[[132 134 128 125 119 136 114 125 132 139 135 129]
 [129 130 129 132 118 133 143 133 133 128 129 135]
 [132 122 137 118 127 125 151 136 121 128 132 132]]
->
[[129 135 132]
 [135 129 132]
 [139 128 128]
 [132 133 121]
 [125 133 136]
 [114 143 151]
 [136 133 125]
 [119 118 127]
 [125 132 118]
 [128 129 137]
 [134 130 122]
 [132 129 132]]

[[130 131]
 [144 105]
 [130 142]
 [119 137]
 [130 137]
 [137 110]
 [126 126]
 [119 131]
 [126 131]
 [126 131]]
->
[[131 105 142 137 137 110 126 131 131 131]
 [130 144 130 119 130 137 126 119 126 126]]

[[124 127 119 120 124 117 139 123 115 125 122 118 125 113 126]
 [125 123 107 123 113 135 137 124 122 123 112 118 122 111 123]
 [131 125 121 137 121 151 111 127 148 124 129 135 123 130 125]]
->
[[126 123 125]
 [113 111 130]
 [125 122 123]
 [118 118 135]
 [122 112 129]
 [125 123 124]
 [115 122 148]
 [123 124 127]
 [139 137 111]
 [117 135 151]
 [124 113 121]
 [120 123 137]
 [119 107 121]
 [127 123 125]
 [124 125 131]]

[[118 118 117 120 126 119 121 131 136 131 101 112]
 [118 118 117 119 122 117 115 125 135 125 127 150]
 [134 134 138 138 141 135 131 121 127 120 133 121]
 [123 123 122 122 116 120 125 139 131 139 139 136]
 [129 129 128 130 128 131 131 131 124 128 155 134]
 [127 129 127 137 136 134 125 118 128 120 123 125]
 [112 114 113 117 116 109 114 132 137 128 119 122]]
->
[[112 150 121 136 134 125 122]
 [101 127 133 139 155 123 119]
 [131 125 120 139 128 120 128]
 [136 135 127 131 124 128 137]
 [131 125 121 139 131 118 132]
 [121 115 131 125 131 125 114]
 [119 117 135 120 131 134 109]
 [126 122 141 116 128 136 116]
 [120 119 138 122 130 137 117]
 [117 117 138 122 128 127 113]
 [118 118 134 123 129 129 114]
 [118 118 134 123 129 127 112]]

[[118 136 112 123 135 128 122 133 123 133]
 [136 143 132 119 121 126 120 122 129 117]
 [133 112 135 124 129 127 121 139 127 132]
 [134 144 137 136 121 135 131 128 115 115]
 [135 144 135 128 121 132 125 127 119 114]
 [135 133 138 142 114 128 152 128 130 126]
 [133 142 138 147 119 135 143 128 116 121]
 [136 143 132 118 121 125 120 121 131 118]]
->
[[133 117 132 115 114 126 121 118]
 [123 129 127 115 119 130 116 131]
 [133 122 139 128 127 128 128 121]
 [122 120 121 131 125 152 143 120]
 [128 126 127 135 132 128 135 125]
 [135 121 129 121 121 114 119 121]
 [123 119 124 136 128 142 147 118]
 [112 132 135 137 135 138 138 132]
 [136 143 112 144 144 133 142 143]
 [118 136 133 134 135 135 133 136]]

[[120 111 126 131 146 147 134 130 124 117]
 [126 107 130 141 145 139 133 132 119 119]
 [145 126 101 120 126 121 121 142 148 134]
 [115 124 129 134 110 144 153 114 140 129]
 [141 109 121 134 129 119 113 131 126 118]
 [136 126 114 124 113 127 126 128 144 131]
 [124 112 128 138 136 139 126 127 123 118]
 [133 136 110 127 123 122 142 141 136 138]
 [117 110 125 137 127 153 150 121 138 127]]
->
[[117 119 134 129 118 131 118 138 127]
 [124 119 148 140 126 144 123 136 138]
 [130 132 142 114 131 128 127 141 121]
 [134 133 121 153 113 126 126 142 150]
 [147 139 121 144 119 127 139 122 153]
 [146 145 126 110 129 113 136 123 127]
 [131 141 120 134 134 124 138 127 137]
 [126 130 101 129 121 114 128 110 125]
 [111 107 126 124 109 126 112 136 110]
 [120 126 145 115 141 136 124 133 117]]
---
[[128 127 145 131 122 118 127 152 118 121 118 120 125 126]
 [135 133 131 128 115 138 135 116 137 134 138 137 138 137]
 [134 133 134 108 115 140 135 135 142 136 142 138 137 137]]
->
[[135 133 131 128 115 138 135 116 137 134 138 137 138 137]
 [134 133 134 108 115 140 135 135 142 136 142 138 137 137]
 [128 127 145 131 122 118 127 152 118 121 118 120 125 126]]

[[112 127 117 157 127 126 129 126]
 [123 127 141 121 127 129 112 122]
 [142 129 110 135 127 130 112 128]
 [122 125 131 127 131 132 108 124]]
->
[[142 129 110 135 127 130 112 128]
 [112 127 117 157 127 126 129 126]
 [122 125 131 127 131 132 108 124]
 [123 127 141 121 127 129 112 122]]

[[156 138 151 124 134 130 115 137 123 123 101 152]
 [103 123 107 123 134 125 122 108 128 115 104 157]]
->
[[103 123 107 123 134 125 122 108 128 115 104 157]
 [156 138 151 124 134 130 115 137 123 123 101 152]]

[[139 128 123 138 146 143 130]
 [123 117 122 127 133 135 118]
 [137 118 138 154 120 142 156]
 [136 125 119 135 134 120 136]
 [116 136 130 113 136 117 116]]
->
[[136 125 119 135 134 120 136]
 [123 117 122 127 133 135 118]
 [139 128 123 138 146 143 130]
 [116 136 130 113 136 117 116]
 [137 118 138 154 120 142 156]]

[[124 121 115 118 114 132 120 127]
 [117 152 154 141 126 133 114 132]
 [127 126 124 109 149 126 139 108]
 [131 145 138 132 131 120 153 135]
 [127 136 114 120 152 127 142 113]
 [117 116 117 109 131 118 133 133]
 [129 124 139 144 115 130 112 125]
 [118 109 112 114 138 128 130 142]
 [134 145 140 131 129 119 154 135]
 [133 115 141 148 106 129 116 121]
 [134 145 144 135 133 109 142 137]]
->
[[118 109 112 114 138 128 130 142]
 [127 136 114 120 152 127 142 113]
 [124 121 115 118 114 132 120 127]
 [117 116 117 109 131 118 133 133]
 [127 126 124 109 149 126 139 108]
 [131 145 138 132 131 120 153 135]
 [129 124 139 144 115 130 112 125]
 [134 145 140 131 129 119 154 135]
 [133 115 141 148 106 129 116 121]
 [134 145 144 135 133 109 142 137]
 [117 152 154 141 126 133 114 132]]

[[128 106 133 129 116 135 129 120]
 [128 123 116 124 137 128 131 145]]
->
[[128 123 116 124 137 128 131 145]
 [128 106 133 129 116 135 129 120]]

[[113 109 116 117 117 113 118 117 108 114 118 117 108 117 125 117]
 [139 143 140 139 135 140 138 136 142 136 140 143 143 138 127 139]
 [139 143 136 136 135 139 137 137 142 141 139 145 143 136 128 140]
 [142 103 142 138 142 143 137 140 103 136 139 136 101 142 128 137]]
->
[[113 109 116 117 117 113 118 117 108 114 118 117 108 117 125 117]
 [139 143 136 136 135 139 137 137 142 141 139 145 143 136 128 140]
 [139 143 140 139 135 140 138 136 142 136 140 143 143 138 127 139]
 [142 103 142 138 142 143 137 140 103 136 139 136 101 142 128 137]]
